Below are the code and all the weights of a small trained network. Each question names an input and a class and asks about switching units off, where a switched-off unit gives its printed mean instead of its output.

import numpy as np


def w(rows, s, z=0):
    codes = np.array(rows[::2]) - 128.0
    scale = np.full(codes.shape[1], s)
    scale[-1] = z or s
    return codes * scale


def f(y):
    return np.maximum(y, 0)


def log_softmax(a):
    a = a - a.max(-1, keepdims=True)
    return a - np.log(np.exp(a).sum(-1, keepdims=True))


def net(x, mask):
    res = np.array(x, float).reshape(1, 5) / 4 @ E
    y = f(res @ A[0][:, :-1].T + A[0][:, -1])
    res = res + np.where(mask, y, B[0][:, -1]) @ B[0][:, :-1]
    return log_softmax(res[-1] @ U[:, :-1].T + U[:, -1])


A, B = {}, {}
E = w([
[126,123,129],'x0',
[130,122,126],'x1',
[2,71,139],'x2',
[126,136,129],'x3',
[127,120,4],'x4',
],0.009)
A[0] = w([
[227,156,121,47],'n1',
[167,132,121,83],'n2',
[91,51,131,85],'n3',
[122,173,238,38],'n4',
[163,80,19,66],'n5',
[160,188,123,220],'n6',
[119,78,173,44],'n7',
[125,111,142,251],'n8',
[37,57,130,65],'n9',
[36,173,124,69],'n10',
[5,155,111,44],'n11',
[99,210,40,87],'n12',
[88,142,186,140],'n13',
[16,76,123,53],'n14',
[210,141,124,52],'n15',
[123,142,123,101],'n16',
[177,66,54,92],'n17',
[40,164,142,100],'n18',
[86,102,37,121],'n19',
[106,163,57,71],'n20',
],0.012)
B[0] = w([
[151,254,91,160],'n1',
[100,154,113,136],'n2',
[143,220,97,154],'n3',
[174,156,235,154],'n4',
[115,153,200,176],'n5',
[7,116,80,221],'n6',
[187,160,164,133],'n7',
[48,77,62,250],'n8',
[164,227,92,177],'n9',
[120,170,125,148],'n10',
[120,181,117,161],'n11',
[153,98,240,165],'n12',
[92,105,154,174],'n13',
[180,197,110,179],'n14',
[126,200,104,149],'n15',
[99,122,109,128],'n16',
[89,164,189,165],'n17',
[161,174,89,161],'n18',
[120,87,243,191],'n19',
[95,131,170,149],'n20',
],0.008,0.012)
U = w([
[97,133,101,230],'0',
[134,195,82,20],'1',
[108,121,99,240],'2',
[128,135,194,68],'3',
[103,118,89,190],'4',
[166,26,34,28],'5',
[254,96,109,2],'6',
],0.018,0.0082)

Each question gives the input, the list of numbers given to net, and the class t.
The units are the neurons (one row each of A and B). Each row of codes is followed by its name. A weight is (code - 128) times the scale printed after its matrix; where a second scale follows, it is the last column's (A, B and U).
mask holds one flag per neuron, in row order. A switched-off neuron (its flag False) gives its mean, the last column of its row in B, instead of its output. The means were averaged over made-up inputs and are rounded, as every weight is.
A unit's drop is (log p(t) with every unit on - log p(t) with that unit switched off) / (log p(t) with every unit on - log p(t) with every unit switched off).
The circuit of an input: a set's keep is (log p(t) with only the set's units on - log p(t) with every unit switched off) / (log p(t) with every unit on - log p(t) with every unit switched off). Starting from the 12 units with the biggest drops (on a tie, the unit counted first), units are removed one at a time, each time the one whose removal leaves the highest keep (on an exact tie, the one counted first), for as long as the keep stays at least 0.8.
units of the circuit, in order: the units of the circuit, biggest drop first
most important unit: the unit with the biggest drop
top k neurons: the k neurons with the biggest drops, biggest first
drop of u: that unit's drop, to one decimal
input [-1,7,7,6,7], class 1: units of the circuit, in order	n9, n14
input [-3,6,8,0,2], class 1: units of the circuit, in order	n9, n14
input [7,0,-7,-1,8], class 3: top 2 neurons	n12, n5
input [-3,-3,-7,5,-7], class 1: top 4 neurons	n1, n19, n15, n12
input [2,-2,-8,0,-5], class 1: units of the circuit, in order	n1
input [-5,-4,8,-7,3], class 1: units of the circuit, in order	n9, n14
input [-4,2,7,-6,-5], class 1: units of the circuit, in order	n9, n14, n3
input [6,6,-8,2,-8], class 1: top 4 neurons	n1, n19, n15, n12
input [-2,5,-5,-3,7], class 3: units of the circuit, in order	n12, n5, n17
input [1,7,-8,2,-5], class 1: top 2 neurons	n1, n15
input [-6,2,7,-2,4], class 1: top 2 neurons	n9, n14
input [6,-3,6,2,8], class 3: top 2 neurons	n19, n12
input [-1,0,0,-3,6], class 3: drop of n19	0.3
input [2,-7,-2,-2,-5], class 4: most important unit	n19
input [-3,-3,-2,4,6], class 3: drop of n5	0.2
input [-2,-1,8,1,-3], class 1: drop of n19	0.0
input [-2,6,3,7,8], class 3: drop of n12	0.1
